Below is a small trained network, with its code and all its weights. Each question gives an input and a class and asks what happens when units are switched off, that is, made to give their printed mean instead of their output.

import numpy as np


def w(rows, s, z=0):
    codes = np.array(rows[::2]) - 128.0
    scale = np.full(codes.shape[1], s)
    scale[-1] = z or s
    return codes * scale


def f(y):
    return np.maximum(y, 0)


def log_softmax(a):
    a = a - a.max(-1, keepdims=True)
    return a - np.log(np.exp(a).sum(-1, keepdims=True))


def net(x, mask):
    res = np.array(x, float).reshape(1, 5) / 4 @ E
    y = f(res @ A[0][:, :-1].T + A[0][:, -1])
    res = res + np.where(mask, y, B[0][:, -1]) @ B[0][:, :-1]
    return log_softmax(res[-1] @ U[:, :-1].T + U[:, -1])


A, B = {}, {}
E = w([
[121,110,25,61,61,126,116,11],'x0',
[101,124,74,42,196,38,13,195],'x1',
[169,135,42,138,148,37,240,174],'x2',
[133,125,89,58,28,225,140,247],'x3',
[108,128,223,3,134,97,197,111],'x4',
],0.0035)
A[0] = w([
[132,128,109,131,133,111,155,138,53],'neuron 1',
[134,127,103,132,135,105,165,143,52],'neuron 2',
[125,124,200,33,133,113,181,114,70],'neuron 3',
[129,127,137,145,152,101,123,94,44],'neuron 4',
[119,135,98,80,166,80,52,169,12],'neuron 5',
[116,121,189,118,124,185,47,97,12],'neuron 6',
[133,126,103,81,62,179,130,215,13],'neuron 7',
[128,128,137,140,145,109,124,105,58],'neuron 8',
[133,127,104,132,135,106,163,141,49],'neuron 9',
[129,132,139,150,113,149,160,111,34],'neuron 10',
[129,128,138,141,146,107,124,103,56],'neuron 11',
[129,129,119,105,96,155,127,175,20],'neuron 12',
[130,125,129,156,116,146,148,117,47],'neuron 13',
[129,132,140,152,112,151,163,109,31],'neuron 14',
[139,123,65,139,147,70,225,167,48],'neuron 15',
[139,122,43,247,119,160,67,143,3],'neuron 16',
[116,120,191,118,124,188,45,96,13],'neuron 17',
[126,128,102,112,114,133,123,94,66],'neuron 18',
[130,130,151,156,163,87,119,82,42],'neuron 19',
[131,130,152,159,169,79,118,73,40],'neuron 20',
[129,125,143,159,173,73,118,61,41],'neuron 21',
[134,130,178,164,159,128,131,192,39],'neuron 22',
[140,131,203,182,174,128,130,229,35],'neuron 23',
[136,125,85,135,142,87,194,154,46],'neuron 24',
[130,127,114,103,91,156,131,175,27],'neuron 25',
[136,124,28,64,74,132,113,8,56],'neuron 26',
[128,124,118,150,130,141,112,131,87],'neuron 27',
[117,135,97,79,164,81,49,169,18],'neuron 28',
[130,131,137,146,116,146,153,114,33],'neuron 29',
[131,137,159,193,87,190,221,78,33],'neuron 30',
[129,131,138,148,115,147,154,115,37],'neuron 31',
[126,125,191,44,132,115,174,115,73],'neuron 32',
],0.011,0.00082)
B[0] = w([
[133,147,144,126,109,136,112,124,155],'neuron 1',
[134,154,150,125,102,139,105,121,166],'neuron 2',
[123,162,29,182,135,52,113,131,222],'neuron 3',
[123,127,107,115,137,176,140,132,165],'neuron 4',
[173,23,142,98,132,96,95,116,225],'neuron 5',
[154,196,172,119,65,149,86,119,223],'neuron 6',
[111,129,67,104,173,248,162,118,245],'neuron 7',
[124,127,111,120,135,160,137,130,153],'neuron 8',
[134,152,149,125,104,138,107,123,164],'neuron 9',
[142,87,133,108,134,117,111,129,166],'neuron 10',
[124,127,110,119,136,163,138,131,156],'neuron 11',
[119,125,101,116,149,191,146,122,184],'neuron 12',
[144,97,126,119,127,115,111,127,159],'neuron 13',
[144,83,133,106,135,116,110,128,170],'neuron 14',
[146,198,184,121,62,156,67,112,236],'neuron 15',
[116,192,1,173,135,24,118,126,248],'neuron 16',
[154,199,173,119,63,149,84,119,227],'neuron 17',
[114,128,160,138,139,119,152,136,158],'neuron 18',
[118,128,87,111,142,196,147,135,186],'neuron 19',
[117,128,83,108,144,210,150,136,197],'neuron 20',
[118,127,87,101,143,224,154,135,207],'neuron 21',
[91,125,185,147,141,106,186,133,204],'neuron 22',
[74,123,217,159,148,94,217,135,249],'neuron 23',
[140,175,167,123,82,148,86,118,200],'neuron 24',
[119,128,94,115,150,192,146,123,188],'neuron 25',
[74,129,249,174,157,92,220,161,253],'neuron 26',
[132,144,107,139,126,109,127,126,150],'neuron 27',
[173,21,142,96,133,94,97,117,227],'neuron 28',
[140,95,131,112,133,120,115,127,158],'neuron 29',
[171,8,141,74,148,93,77,127,254],'neuron 30',
[141,93,131,112,133,119,114,127,160],'neuron 31',
[124,159,41,175,135,60,114,132,210],'neuron 32',
],0.024,0.0045)
U = w([
[195,12,142,72,150,94,80,117,22],'0',
[98,137,70,91,173,254,179,132,81],'1',
[60,134,227,178,147,90,223,168,249],'2',
[164,215,178,120,20,152,53,96,69],'3',
[122,169,21,193,142,42,108,131,221],'4',
],0.0071,0.00012)

Each question gives the input, the list of numbers given to net, and the class t.
The units are the neurons (one row each of A and B). Each row of codes is followed by its name. A weight is (code - 128) times the scale printed after its matrix; where a second scale follows, it is the last column's (A, B and U).
mask holds one flag per neuron, in row order. A switched-off neuron (its flag False) gives its mean, the last column of its row in B, instead of its output. The means were averaged over made-up inputs and are rounded, as every weight is.
A unit's drop is (log p(t) with every unit on - log p(t) with that unit switched off) / (log p(t) with every unit on - log p(t) with every unit switched off).
unit that matters most: the unit with the biggest drop
top k neurons: the k neurons with the biggest drops, biggest first
drop when u is switched off: that unit's drop, to one decimal
input [6,-1,-4,-5,7], class 4: unit that matters most => neuron 3
input [1,0,6,-7,-5], class 1: top 2 neurons => [neuron 21; neuron 20]
input [-3,4,8,6,-4], class 3: top 2 neurons => [neuron 15; neuron 24]
input [6,-1,-3,-6,-8], class 4: top 3 neurons => [neuron 16; neuron 7; neuron 23]
input [-3,1,5,-4,-2], class 3: top 2 neurons => [neuron 15; neuron 7]
input [2,-8,2,-4,-8], class 0: top 2 neurons => [neuron 30; neuron 3]
input [-2,-2,-7,2,6], class 3: top 2 neurons => [neuron 17; neuron 6]
input [8,-3,-4,-6,5], class 2: top 2 neurons => [neuron 26; neuron 7]
input [6,5,-3,4,-7], class 4: top 2 neurons => [neuron 16; neuron 23]
input [5,-7,-2,-7,-5], class 0: top 2 neurons => [neuron 30; neuron 7]
input [-1,7,8,-8,-1], class 1: top 4 neurons => [neuron 21; neuron 20; neuron 19; neuron 30]
input [8,1,-5,-8,-4], class 1: top 4 neurons => [neuron 21; neuron 20; neuron 23; neuron 19]
input [-4,1,4,-5,6], class 4: top 3 neurons => [neuron 3; neuron 32; neuron 7]
input [1,0,-2,-8,-8], class 1: unit that matters most => neuron 21
input [-1,7,-4,-8,3], class 1: top 3 neurons => [neuron 21; neuron 20; neuron 30]
input [4,-8,8,5,-5], class 0: drop when neuron 5 is switched off => -0.1
input [8,5,0,0,4], class 2: drop when neuron 26 is switched off => 2.2
input [7,3,-4,-2,5], class 2: drop when neuron 26 is switched off => 1.8
